Below is a small trained network, with its code and all its weights. Each question gives an input and a class and asks what happens when units are switched off, that is, made to give their printed mean instead of their output.

import numpy as np


def w(rows, s, z=0):
    codes = np.array(rows[::2]) - 128.0
    scale = np.full(codes.shape[1], s)
    scale[-1] = z or s
    return codes * scale


def f(y):
    return y / 2 * (1 + np.tanh(0.7978845608 * (y + 0.044715 * y**3)))


def log_softmax(a):
    a = a - a.max(-1, keepdims=True)
    return a - np.log(np.exp(a).sum(-1, keepdims=True))


def net(x, mask):
    res = np.array(x, float).reshape(1, 2) / 4 @ E
    y = f(res @ A[0][:, :-1].T + A[0][:, -1])
    res = res + np.where(mask, y, B[0][:, -1]) @ B[0][:, :-1]
    return log_softmax(res[-1] @ U[:, :-1].T + U[:, -1])


A, B = {}, {}
E = w([
[23,187,110,135,166,66,205,255,189,57],'x0',
[82,79,186,46,57,213,179,122,79,8],'x1',
],0.0071)
A[0] = w([
[41,134,110,132,134,111,203,193,183,97,118],'neuron 1',
[123,93,189,62,56,189,189,138,111,91,107],'neuron 2',
[51,114,98,135,171,78,185,184,163,53,105],'neuron 3',
[165,149,56,254,200,55,61,139,199,239,92],'neuron 4',
[196,70,162,136,116,227,65,48,60,161,113],'neuron 5',
[53,180,138,149,135,132,185,192,191,72,103],'neuron 6',
[195,75,159,139,66,169,63,36,39,152,100],'neuron 7',
[136,127,161,121,133,156,128,142,94,99,251],'neuron 8',
[77,119,192,76,103,194,158,121,80,77,88],'neuron 9',
[199,34,145,126,87,190,75,38,87,168,121],'neuron 10',
[86,91,193,100,77,197,175,122,82,61,166],'neuron 11',
[108,112,181,80,95,170,185,111,71,56,104],'neuron 12',
[91,68,162,66,102,182,167,121,74,68,97],'neuron 13',
],0.0064,0.011)
B[0] = w([
[109,80,166,100,201,61,106,126,185,78,197],'neuron 1',
[178,185,106,141,136,131,189,72,91,144,176],'neuron 2',
[113,97,168,52,198,57,128,138,170,77,192],'neuron 3',
[179,225,49,134,161,140,219,33,72,160,220],'neuron 4',
[86,108,157,73,197,63,121,158,177,80,208],'neuron 5',
[130,83,182,54,220,51,122,120,178,92,191],'neuron 6',
[96,99,152,58,188,67,131,136,160,62,202],'neuron 7',
[2,110,15,226,59,197,47,240,165,104,254],'neuron 8',
[251,165,125,85,184,133,203,35,72,148,164],'neuron 9',
[78,96,156,89,191,56,122,159,181,78,213],'neuron 10',
[127,164,53,164,104,147,143,116,102,173,216],'neuron 11',
[164,193,103,132,141,109,183,71,65,147,174],'neuron 12',
[190,159,92,135,156,123,178,39,89,149,173],'neuron 13',
],0.0089,0.0097)
U = w([
[110,71,163,46,165,74,119,151,191,89,91],'0',
[164,216,87,150,136,131,183,67,68,150,127],'1',
[84,99,92,250,71,180,47,229,154,127,254],'2',
[171,117,236,123,109,156,125,120,128,133,77],'3',
[163,106,225,94,94,145,123,133,91,144,75],'4',
[152,104,231,126,104,137,124,120,99,140,80],'5',
[162,99,214,130,115,153,136,121,121,135,71],'6',
[171,115,209,108,105,139,123,121,102,138,81],'7',
],0.013,0.0051)

Each question gives the input, the list of numbers given to net, and the class t.
The units are the neurons (one row each of A and B). Each row of codes is followed by its name. A weight is (code - 128) times the scale printed after its matrix; where a second scale follows, it is the last column's (A, B and U).
mask holds one flag per neuron, in row order. A switched-off neuron (its flag False) gives its mean, the last column of its row in B, instead of its output. The means were averaged over made-up inputs and are rounded, as every weight is.
A unit's drop is (log p(t) with every unit on - log p(t) with that unit switched off) / (log p(t) with every unit on - log p(t) with every unit switched off).
unit that matters most: the unit with the biggest drop
k most important neurons: the k neurons with the biggest drops, biggest first
drop of u: that unit's drop, to one decimal
input [-3,2], class 2: 2 most important neurons => [neuron 6; neuron 3]
input [5,-6], class 1: 3 most important neurons => [neuron 4; neuron 10; neuron 5]
input [-7,-6], class 0: unit that matters most => neuron 10
input [-6,-6], class 0: 2 most important neurons => [neuron 10; neuron 5]
input [-1,3], class 2: 2 most important neurons => [neuron 4; neuron 8]
input [-8,-7], class 0: 3 most important neurons => [neuron 10; neuron 5; neuron 7]
input [-3,-1], class 2: 3 most important neurons => [neuron 6; neuron 3; neuron 1]
input [0,3], class 2: 2 most important neurons => [neuron 4; neuron 8]
input [6,-8], class 1: drop of neuron 4 => 3.2
input [-2,-3], class 2: drop of neuron 2 => 0.1
input [-3,6], class 1: drop of neuron 6 => 0.0
